Each row was made from one small tree. The marks that hang from a mark follow it in brackets, in the order of their numbers. Every link used is in the known rows. Write each row's tree.
Each row is shifted at random along 3 fixed directions that mean nothing.
Known rows:
Z_540[Z_622[Z_670] Z_642[Z_895] Z_710 Z_961]: [  29 -225 -325    4   57  320  -98  175  -49  -63   63   26   85 -199
   26   34   -4 -137   34   -5 -117  -68   87 -171   97  -56   42  104
  228  112  -29  -56   98   95   92 -197   75    7  -71  147  138]
Z_895[Z_540 Z_743[Z_399 Z_642[Z_622[Z_670[Z_125]]]]]: [ 133  -28  214  -40   22   74 -180  -67  -30  156   47   -5  -14  -90
   11   34 -238  213  145  -12   -6  166 -105   -8  159  -72  -65   -8
  137  135  101  232   -3   63  174  120  -19 -102   47    1   57]
Z_895[Z_642[Z_399 Z_622[Z_670]] Z_743]: [  86 -100   35   26  179  114  -94   60  -45   74   97   11  -97 -125
  193  -56    7 -171   33  -43 -103 -114  -78  -23   84  -37  -93  -25
  128  114  184  -17  -59   65  216  -49   18 -159   66  158  129]
Z_540[Z_622 Z_961[Z_125[Z_399 Z_642 Z_670] Z_743 Z_895]]: [  22   90   82   48  -76  164 -142  198 -221  207   31   -8  131 -107
 -105   88  -75   64 -401  -19   83  -18   63   -5  219  -71   69   69
  -44 -165  -44  101   95  178  -15  -22   24  397   57  -25   92]
Z_540[Z_642[Z_399[Z_125]]]: [  49  -31  -37   33   61 -132   54  -71  -16   74  110   66  -30   42
   33  -15  -88 -117  -85    7  -57  -30  -62   57   30   67  -76  -68
  -25   10  187   43   39  128  250   70   86  -81 -180   32   37]
Z_743[Z_399[Z_670[Z_125] Z_961[Z_540]] Z_622 Z_642[Z_895]]: [ 150 -133   37 -113  339  815 -308  188   61  279 -124  242 -198 -140
  288   51  -96  147   56 -381 -204 -113 -188  184  231  220 -110  251
  348   98  301 -226  -19 -164  117  143  -35  339  478  310   39]
Z_961[Z_743[Z_399 Z_622 Z_642] Z_895[Z_540[Z_710[Z_125]]]]: [ -86  147  200  266  -77   77   18  150 -242  144  121  -99  125 -153
   50   58  154 -110  -77   87  -48 -202   88   16   64  -72  183 -148
  -41  -64   48 -135   52   92   26  -80    2  -19  191    0  322]
Z_710[Z_540[Z_961[Z_743[Z_399[Z_670] Z_642[Z_622]] Z_895]]]: [ 199   -9    9 -189   78  389 -250   26   37  194 -116  130  -41 -202
   17   63 -231  295   -2 -193   66  164  -89    0  264   49 -140  165
  302   46  -19   26  -43   -5  209   91  -30  138  171  106  -14]
Z_670[Z_399[Z_125] Z_622]: [ 118  -58   28  -55   67  266 -266  106  -72   91  -54   38   37   78
 -166  141 -204  158  -38  -94    0   90  -32   75   30  -44 -154  119
   57  -34  -60  168  -45   93  -11  120   -9  428   81  142  -82]
Z_125[Z_642[Z_895] Z_670]: [  -1   -4  172  224    2 -139   98   68 -117   66  145 -103   73  -13
  -22  -59  161 -219 -254   42  -10 -194   29   39  -42  -22  -77  -63
 -104 -147  201  -92  -46  148   69 -131   27  228   32  -35  106]
Z_125[Z_399 Z_642 Z_670]: [  71  -13  160   60   60   -3   32   54  -76   71   64  -18   15   87
   -4   29   -7  -20 -287   -5  -14  -59  -25   89   41   50 -104   38
 -183 -122  174  -24  -29   97   38    3    0  353   18  -61  -37]
Z_961[Z_125[Z_399 Z_642[Z_622] Z_670] Z_895]: [ 122   79   94  -17   33   68  -77  -10  -74  244   50   10  -43  -60
  -19  -23 -115  175 -261  -96   71   47  -96   83  182   36 -148   21
    5 -139  101   18    3  148  155   94   35  387   36  -80  -62]
Z_622[Z_670[Z_125[Z_399[Z_961]]]]: [  72  -53  104   -1  -14  117 -184   80 -100  103   47   38   51  116
 -152  117 -225   76  -84  -17  -79   42  -28   77   38  -12 -110   57
  -98  -55   75  231   42  136   24  107   45  308  -38  103  -59]
Z_961[Z_540[Z_622[Z_670[Z_399]] Z_642[Z_895]]]: [ 139 -136 -199 -138  190  358 -114   -6  134   47   20  103 -174 -190
  172  -49 -125  -11   31 -283 -104  -27 -109   38  143  111 -184   78
  296   96   32   57    8   63  285   -8   13  -13   42  158   18]
Z_743[Z_399 Z_622[Z_670[Z_125]] Z_642[Z_895[Z_540]]]: [ -26  -87  212  186   88  112  -15    4  -40  165  158   25  -60 -102
  175  -35   42 -115  109  -44 -233 -159  -82   70   21   14  -44  -64
  108   92  365  -63    4   30  154   20   36 -163  166   73  175]
Z_125[Z_399[Z_670[Z_622]] Z_642]: [ 144  -70   87  -66  199  177  -74    2   19   70  -11   80  -96   51
   22   -2  -84   72 -201 -143  -48   23  -91  129   56  103 -250   82
  -73  -61  156   12 -100   46  114   59  -12  361   64   45 -114]
Z_642[Z_622[Z_670] Z_895[Z_540[Z_710] Z_743[Z_399]]]: [  64 -180   17  136  116 -116   73 -119   18   11  192  -91 -129 -243
  214 -162   24 -187  149  -25  -86 -122 -111  -17   31   34 -145 -233
  110  129  257  -27    3  170  428  -35  130 -411  -71  126  174]
Z_399[Z_670[Z_125[Z_642] Z_622]]: [  44  -80  194  104  136  161  -92  121  -87   49   55   54    3   71
  -44    8   35 -124 -183  -83 -116 -141   16  152  -41   33 -180   14
 -169  -96  153   32 -132   90  -27  -48  -23  417   79   84   18]
Z_710[Z_540[Z_642[Z_399[Z_125] Z_622 Z_895]]]: [  86  -77  -22   89  -19 -171   47  -99    2  107  132   -1   10 -123
  -53  -68   21 -113  -80  -26   11  -12  -42    0   39   -5 -143  -91
  156   -4  103   16  -70  152  296    7  105  -48 -170  -16  109]
Z_670[Z_125 Z_399[Z_961[Z_895]] Z_622]: [  37  -56  160   97   63   36 -149   32  -86  128   75   20  -18   28
 -183  -14  -75  -52 -176 -164  -92  -47  -60  208  -58   29 -179  -87
  -11 -126  114  220   -6  183  151  112   33  346   47  191  -12]
Z_642[Z_399 Z_622[Z_670[Z_125]]]: [ -27  -98  160  229  -90 -229  -48   22 -178  120  218  -41   76    9
 -145  -18  -21 -183  -65   79 -108 -104   18   47  -83 -148 -148 -126
 -109  -40  171  138  -89  258   52  -51   62   61 -172   46   93]
Z_125[Z_399[Z_961] Z_642 Z_670[Z_622]]: [ 204   44  165 -151  -33  148 -298   50 -126  226 -106   14  144   94
 -383  140 -276  475 -317  -52  151  338  -19   37  164 -110 -189  243
   17 -161 -110  237  -32   85 -132  128  -66  759   64  -69 -204]
Z_895[Z_743[Z_399[Z_125] Z_642]]: [  58   27  127   16   48  230 -143  145 -113  115   -8   26   64   36
   65  144 -118   44   16   40    3  -30  -36   -1  116  -13  102   84
   32   55  107    6   55  -12   50   82    5   67  173   82  110]
Z_710[Z_125[Z_399 Z_642[Z_622 Z_895] Z_670] Z_540]: [  85  -20  128  128  -21  -59  153    6   -2   56  164  -74  -26 -111
   85  -40  203 -132 -299  -24  -17 -154  -33   66   15   56 -124 -101
 -108 -101  180  -61 -185  105  260  -25   75  293  -38 -104   67]
Z_622[Z_670[Z_399[Z_125]]]: [ 147  -10   36 -156  -12  186 -301   13  -45  123  -46   56   40  122
 -194  171 -416  306   59  -57   25  241  -60   21  108  -51 -171  145
   52   10  -57  312   11  109   46  168   12  283  -52   80 -151]
Z_710[Z_125 Z_540[Z_642[Z_399]]]: [ 184  -49 -229 -182  100  291  -22   24  144  -19   -6   74 -111  -70
  218   87  -54   31   13  -85  -37  -30  -64    9  118  132  -59   74
  133  118   37   15  -98  -13  315   87   40   75  -18   73  -20]
Z_710[Z_125[Z_399[Z_961] Z_642[Z_895] Z_670]]: [  13  -67   46  156  105  434  -60  393 -152   96   53  -13   37   -3
  175  126  252 -232 -367  -58 -108 -375   39   86   39   69   99   95
 -106 -132  209 -194  -54   18  -37  -55   42  625  296  194  136]
Z_399[Z_125 Z_670[Z_622]]: [  66   83  198   48  -85 -129 -150  -37 -177  108   35   -1  163  113
 -359   77 -199  154 -150   86   74  184   43   48    4  -93 -211   -2
 -179 -140  -97  196  -56  186  -45   80   39  292 -148  -63  -39]
Z_540[Z_622[Z_670[Z_125 Z_399]] Z_642 Z_961]: [ -67 -301  -98  113  200  345  -24  239  -28  -76  155  144  -71  -71
  246   12  115 -462 -100 -124 -351 -345   33   70  -14   95   31    7
  -25   97  257    6   31   72  108 -128   56  -14  -12  255  170]
Z_670[Z_399[Z_125[Z_642[Z_895[Z_540 Z_743]]] Z_961] Z_622]: [  -5 -147  232  244  214  -16   23   65  -78   82  148   -7 -115  -45
   92 -121  188 -416 -261 -155 -157 -298  -79  227  -70  127 -112 -218
  -77  -88  365   45  -30  143  262   55   95  125  107  252  196]
Z_540[Z_622 Z_642 Z_961]: [ -37 -115 -130  120   44 -120  207   -8  -15 -116  194   12    5 -143
   90  -99  136 -384 -153   64 -151 -167   37  -29  -37   48   -1 -116
  -61   37  131  -57   78  143  244 -156   78 -296 -226  -18  165]
Z_743[Z_399[Z_125 Z_670[Z_622]] Z_642]: [  85  -14  127  -56   84  456 -345  194 -145  206 -101  148  107   98
  -91  210 -202  258  -24  -45  -36   89    0   42  140  -34  -53  244
   51    2   17   -5  -34  -40 -183  116  -35  410  243  110    0]
Z_895[Z_540 Z_743[Z_399[Z_670] Z_622]]: [ -35  -18  271  226   62   -9   11   92 -189   25  119  -91   52  -68
  109   26  117 -209  -64  103  -72 -184   47   46   14  -12   25 -113
 -139   17  145  -76  -14  104   29  -45   35 -204  122   48  262]
Z_670[Z_125[Z_399[Z_961] Z_642[Z_895]] Z_622]: [   1 -108  194  233   85  -18   19   92  -96  116  148  -10   -4   16
  -72  -63  150 -251 -317  -98 -134 -221  -43  178  -92   34 -119 -105
 -104 -155  293   42  -36  156  124   -3   64  408   81  127   79]
Z_670[Z_125[Z_399 Z_642[Z_895[Z_540 Z_743]]] Z_622]: [ 167 -268  -46  -20  422  730 -180  280   99   53  -56   60 -246 -130
  396   16  114 -149  -42 -334 -152 -317 -135  137  101  170  -71  134
  232   86  277 -113  -79  -54  185   10  -26  450  474  377   59]
Z_895[Z_540[Z_710] Z_642[Z_399[Z_125 Z_961] Z_622]]: [  90  -96   -6   75   88   75 -145   48 -150  140   49  -10   35  -77
  -92   -1  -55  -44  -45    4  -63   10  -15   22  110    6  -56  -71
   63   12   70  -51   58  150   79   44   75   65  -29  102  176]
Z_540[Z_622 Z_642[Z_399] Z_710 Z_961[Z_743]]: [  84 -185 -317  -91  108  419 -178  230  -64   10  -49   83   56 -164
   72  106  -94  -24  -30  -71  -44  -34   60 -110  199  -33  103  161
  224  114  -65  -37   88   49   67 -113    6  129  -25  186  108]

Write each row's tree:
[  80  -65 -215  -45  -29   70  -38   44  -57  -63   10    3  140  -57
 -128   77 -137   39    7  101    3  114   57 -125   85  -42   34   50
   85   49  -79   28  116  129  105  -50   51   49 -154   25   29]
Z_540[Z_642 Z_710 Z_961]
[ 120   40 -149  -61  -42  226  -26   74  -30  -29   24  -59   35 -117
  -60   58  -56   67  -92  -21   33    4   42   -6   86   19  -46   13
  -36  -17 -160    1  -24  129   92  -89   -9  281  -47  -72   59]
Z_961[Z_540[Z_622 Z_710[Z_125[Z_642]]]]
[   9   39  154  134   53  100 -130  172 -213   87   37  -33   83  -20
  -85   24   34 -168 -225  -11   18 -146   53   78   37   25  -28  -27
  -74 -146   29  -12   33  132   41  -28   42  181  120  178  155]
Z_399[Z_670 Z_961[Z_895[Z_743]]]
[ 160   46  -18  -92  187  235 -116  -28   34  252    4  104 -224 -131
  147  -98 -108   92 -207 -272   -4  -70 -150  198  189  175 -270   -2
  105  -83  178  -13  -46  159  265  145   28  318  181  128  -46]
Z_961[Z_125[Z_642[Z_399] Z_670[Z_622]] Z_540 Z_895]
[  71   66   34   57   50  314 -225  239 -173  297   -6   19    6 -129
   49   47  -28   10 -192 -132   71 -159  -15   47  195  -70   11   63
  151 -112   43  -25  -16  126   29  -30  -21  415  239  143  120]
Z_961[Z_125[Z_642[Z_399 Z_622]] Z_743 Z_895]
[  79  -94   73    3  115  231 -167  154  -87   68  -16   31    6   74
  -13   87  -81  -16 -149  -93  -68  -72  -27  118   47   67 -100   95
  -41  -72   98   23   -1   62    4   79    3  366   87  161  -33]
Z_125[Z_670[Z_399[Z_961]]]
[ 294 -181 -315 -417  452  897 -421   92  196  126 -202  224 -346 -104
  353   62 -386  287  235 -418 -154   72 -237  102  340  302 -186  228
  403  192  113   25  107  -87  316  261   22  194  295  407 -140]
Z_622[Z_670[Z_399[Z_961[Z_125 Z_895[Z_540[Z_710] Z_642]]]]]
[  52  -90  136   76  126 -125   46  -83    2   -6  116    1  -93   32
   32  -82   -3 -123 -127  -72 -109  -74  -77  155  -71   74 -264 -106
 -139  -59  193   61  -88  136  204   66   33   91  -86   50  -63]
Z_125[Z_670[Z_399 Z_622]]
[ 150  -24 -110 -159  -28  178 -202  -13  -24   28  -15  -20   90  -86
 -152   95 -254  249   60   20   58  251   47 -128  169 -115  -77  145
  177   81 -245  229   55   96   -3  -34  -42   12  -96  -83    3]
Z_895[Z_540[Z_622[Z_670] Z_642]]
[ 149   48  202  -85   56  -73 -195 -123  -67  209  -11   75   -3   42
 -169    0 -274  210  -81  -43   57  248 -121   85  132   -6 -179    7
   50   -7  119  241  -30   64  222  240   32  133  -87   42  -57]
Z_895[Z_743[Z_642[Z_399[Z_125 Z_670[Z_622] Z_961]]]]
[ 144  -45  149  -74   22  -50 -188 -120    1  120   17   40  -17   85
 -281   17 -296  218  -81 -136  -25  225 -125  169   -3    1 -265  -28
    9  -59   52  391  -23  154  199  227   17  337 -116   73 -171]
Z_670[Z_125 Z_399[Z_961] Z_622]
